Here is a tiny trained network, its code and every weight. The questions are about switching its units off for an input and a target symbol, where a switched-off unit gives its printed mean instead of its output.

import numpy as np


def w(rows, s, z=0):
    codes = np.array(rows[::2]) - 128.0
    scale = np.full(codes.shape[1], s)
    scale[-1] = z or s
    return codes * scale


def norm(h):
    return h / np.sqrt((h * h).mean(-1, keepdims=True) + 1e-5)


def f(y):
    return y / 2 * (1 + np.tanh(0.7978845608 * (y + 0.044715 * y**3)))


def softmax(a):
    e = np.exp(a - a.max(-1, keepdims=True))
    return e / e.sum(-1, keepdims=True)


def log_softmax(a):
    a = a - a.max(-1, keepdims=True)
    return a - np.log(np.exp(a).sum(-1, keepdims=True))


def net(x, mask):
    ids = ['αβγδεζηθλξστψω'.index(c) for c in x.split()]
    T = len(ids)
    res = E[ids] + P[:T]
    u = 0
    for l in range(3):
        q, k, v = (norm(res) @ M[l].T for M in (Q, K, V))
        z = softmax(np.where(np.tri(T) > 0, q @ k.T / 2**0.5, -1e9)) @ v
        res = res + np.where(mask[u], z, O[l][:, -1]) @ O[l][:, :-1]
        u += 1
        y = f(norm(res) @ A[l][:, :-1].T + A[l][:, -1])
        res = res + np.where(mask[u : u + 8], y, B[l][:, -1]) @ B[l][:, :-1]
        u += 8
    return log_softmax(norm(res)[-1] @ U[:, :-1].T + U[:, -1])


Q, K, V, O, A, B = {}, {}, {}, {}, {}, {}
E = w([
[123,198,106,91,78,79],'α',
[99,81,108,114,152,136],'β',
[108,118,119,126,96,96],'γ',
[156,158,63,175,106,180],'δ',
[144,158,127,98,144,139],'ε',
[106,95,166,98,144,162],'ζ',
[111,75,109,55,125,125],'η',
[154,109,99,139,150,202],'θ',
[192,136,93,137,130,83],'λ',
[176,116,89,144,90,137],'ξ',
[97,119,65,132,134,103],'σ',
[183,137,179,142,3,141],'τ',
[60,149,127,87,118,181],'ψ',
[68,157,95,156,79,130],'ω',
],0.021)
P = w([
[130,60,2,152,123,161],'0',
[122,76,44,147,113,151],'1',
[119,95,77,137,130,144],'2',
[113,105,95,128,137,138],'3',
[115,123,112,121,145,131],'4',
[117,138,121,119,150,128],'5',
[111,144,139,108,157,121],'6',
[110,159,150,103,161,116],'7',
[114,165,155,95,165,111],'8',
],0.006)
Q[0] = w([
[121,36,32,66,142,46],'0.h1',
[103,91,126,170,3,146],'0.h1',
],0.0049)
K[0] = w([
[169,140,245,114,35,3],'0.h1',
[30,110,208,188,155,48],'0.h1',
],0.0053)
V[0] = w([
[194,137,86,54,183,74],'0.h1',
[84,2,159,180,110,23],'0.h1',
],0.0043)
O[0] = w([
[240,68,133,205,179,2,231],'0.h1',
[126,75,80,98,108,97,2],'0.h1',
],0.0069,0.0018)
A[0] = w([
[47,40,161,132,129,138,38],'0.n1',
[128,29,255,87,159,33,155],'0.n2',
[173,222,199,157,120,194,70],'0.n3',
[95,233,138,166,71,88,5],'0.n4',
[118,120,58,181,235,173,117],'0.n5',
[89,81,191,144,42,66,160],'0.n6',
[85,171,36,20,141,107,168],'0.n7',
[223,174,43,171,115,129,138],'0.n8',
],0.006,0.0027)
B[0] = w([
[72,150,255,50,223,155,138],'0.n1',
[80,195,68,90,67,161,149],'0.n2',
[167,171,168,70,147,119,149],'0.n3',
[68,69,163,207,169,215,174],'0.n4',
[181,164,67,107,208,210,153],'0.n5',
[183,184,223,85,133,156,161],'0.n6',
[27,162,5,95,101,196,253],'0.n7',
[12,142,121,14,78,218,205],'0.n8',
],0.0051,0.0053)
Q[1] = w([
[192,1,113,178,172,81],'1.h1',
[141,224,67,25,89,179],'1.h1',
],0.01)
K[1] = w([
[83,104,6,68,187,105],'1.h1',
[153,118,232,141,1,110],'1.h1',
],0.0085)
V[1] = w([
[176,118,66,131,240,135],'1.h1',
[67,204,2,52,202,61],'1.h1',
],0.0035)
O[1] = w([
[136,200,118,61,174,192,7],'1.h1',
[136,254,110,143,179,82,252],'1.h1',
],0.0073,0.0028)
A[1] = w([
[112,159,224,149,199,138,81],'1.n1',
[149,204,44,137,133,120,122],'1.n2',
[107,2,68,215,130,182,81],'1.n3',
[128,123,138,174,129,219,66],'1.n4',
[49,50,139,128,122,82,191],'1.n5',
[248,96,134,126,194,108,199],'1.n6',
[160,96,193,120,236,172,143],'1.n7',
[58,108,126,94,98,49,5],'1.n8',
],0.0078,0.0026)
B[1] = w([
[62,134,78,120,61,91,127],'1.n1',
[185,62,145,147,128,167,254],'1.n2',
[126,2,174,89,120,152,147],'1.n3',
[137,148,129,162,88,81,129],'1.n4',
[179,114,101,198,99,97,166],'1.n5',
[68,159,180,134,112,56,140],'1.n6',
[103,88,161,186,104,85,150],'1.n7',
[127,169,154,146,158,68,172],'1.n8',
],0.009,0.0058)
Q[2] = w([
[90,253,144,101,121,71],'2.h1',
[149,161,145,136,164,70],'2.h1',
],0.0056)
K[2] = w([
[166,76,12,254,252,123],'2.h1',
[16,171,29,190,151,138],'2.h1',
],0.0039)
V[2] = w([
[58,122,99,253,214,111],'2.h1',
[153,114,138,214,110,152],'2.h1',
],0.0076)
O[2] = w([
[75,116,145,173,203,99,10],'2.h1',
[207,132,208,254,110,119,14],'2.h1',
],0.0073,0.0013)
A[2] = w([
[65,69,154,129,102,23,165],'2.n1',
[93,150,94,188,97,60,122],'2.n2',
[147,82,177,90,254,197,4],'2.n3',
[84,117,96,142,60,99,100],'2.n4',
[130,175,149,90,142,145,187],'2.n5',
[139,118,121,120,73,144,232],'2.n6',
[129,99,39,176,120,204,74],'2.n7',
[169,118,89,158,160,164,230],'2.n8',
],0.0087,0.0034)
B[2] = w([
[113,181,137,22,63,185,215],'2.n1',
[145,127,223,103,254,107,239],'2.n2',
[93,156,191,40,159,134,159],'2.n3',
[138,92,237,106,120,105,234],'2.n4',
[127,141,157,104,51,185,213],'2.n5',
[166,48,161,154,47,129,255],'2.n6',
[63,156,163,240,146,16,230],'2.n7',
[216,189,249,127,149,108,206],'2.n8',
],0.0061,0.0035)
U = w([
[107,221,61,161,59,59,184],'α',
[73,86,121,85,254,128,117],'β',
[111,93,186,76,138,24,123],'γ',
[180,192,85,231,112,205,91],'δ',
[195,169,135,41,164,239,131],'ε',
[38,61,196,48,71,147,2],'ζ',
[130,113,17,32,135,103,101],'η',
[162,132,195,182,210,190,141],'θ',
[246,152,68,117,147,92,134],'λ',
[155,65,136,132,43,159,177],'ξ',
[124,147,34,195,200,81,153],'σ',
[134,111,123,130,124,135,35],'τ',
[62,171,72,149,123,206,167],'ψ',
[37,138,158,229,119,83,77],'ω',
],0.013,0.0076)

Each question gives the input, a string of symbols that net reads in full, and the target symbol t.
The units are the heads (2 rows each of Q, K, V and O) and the neurons (one row each of A and B). Each row of codes is followed by its name. A weight is (code - 128) times the scale printed after its matrix; where a second scale follows, it is the last column's (O, A, B and U).
mask holds one flag per unit, layer by layer, with each layer's heads first. A switched-off unit (its flag False) gives its mean, the last column of its rows in O or B, instead of its output. The means were averaged over made-up inputs and are rounded, as every weight is.
A unit's drop is (log p(t) with every unit on - log p(t) with that unit switched off) / (log p(t) with every unit on - log p(t) with every unit switched off).
The circuit of an input: a set's keep is (log p(t) with only the set's units on - log p(t) with every unit switched off) / (log p(t) with every unit on - log p(t) with every unit switched off). Starting from the 12 units with the biggest drops (on a tie, the unit counted first), units are removed one at a time, each time the one whose removal leaves the highest keep (on an exact tie, the one counted first), for as long as the keep stays at least 0.8.
units of the circuit, in order: the units of the circuit, biggest drop first
unit that matters most: the unit with the biggest drop
top k neurons in layer l: the k neurons of layer l with the biggest drops, biggest first
drop of u: that unit's drop, to one decimal
input α τ δ, target ξ: units of the circuit, in order : (1.h1)
input τ α η δ η ψ α λ, target ξ: units of the circuit, in order : (0.n8 1.h1)
input α α ε θ λ τ ζ α, target γ: units of the circuit, in order : (1.h1 2.n2 1.n8)
input α β η ε γ τ η ω, target ξ: units of the circuit, in order : (1.h1 1.n5)
input ψ α ψ β τ α θ ψ ε, target ξ: units of the circuit, in order : (1.h1 2.h1)
input τ ξ α ε α α α β, target ξ: units of the circuit, in order : (1.n5 2.h1)
input τ η γ ψ β θ, target ξ: top 2 neurons in layer 1 : (1.n3 1.n4)
input λ λ α ε τ ε ε, target γ: units of the circuit, in order : (0.h1 1.n6)
input γ θ α ε λ ε α δ ε, target α: top 3 neurons in layer 1 : (1.n1 1.n6 1.n7)
input θ τ α ψ α α ε ε, target ζ: top 4 neurons in layer 0 : (0.n3 0.n8 0.n2 0.n7)
input θ γ ξ δ τ α α, target ζ: top 3 neurons in layer 0 : (0.n7 0.n4 0.n5)
input θ ε γ, target γ: top 2 neurons in layer 2 : (2.n2 2.n4)
input η η ε ψ α ω τ α, target ζ: top 2 neurons in layer 0 : (0.n7 0.n4)
input α ε α ε τ α ζ, target ξ: unit that matters most : 0.n2
input ξ ε θ, target θ: top 3 neurons in layer 2 : (2.n7 2.n3 2.n8)
input ε θ α λ τ α η β α, target γ: top 2 neurons in layer 1 : (1.n8 1.n5)
input ε α α α α ε, target α: top 2 neurons in layer 1 : (1.n6 1.n1)
input ψ ε ζ ψ ψ ψ θ τ γ, target ξ: top 2 neurons in layer 1 : (1.n5 1.n3)
input γ γ ε θ, target θ: top 3 neurons in layer 2 : (2.n8 2.n3 2.n7)
input ψ ε ε ψ β τ ε ε γ, target ξ: drop of 1.h1 : 2.2
input α ψ α τ β, target ξ: drop of 1.n5 : 0.3
input γ δ σ θ α σ σ, target σ: drop of 0.h1 : 0.1
input τ ζ α, target ξ: drop of 2.h1 : 0.2
input ψ α γ, target γ: top neuron in layer 0 : (0.n5)
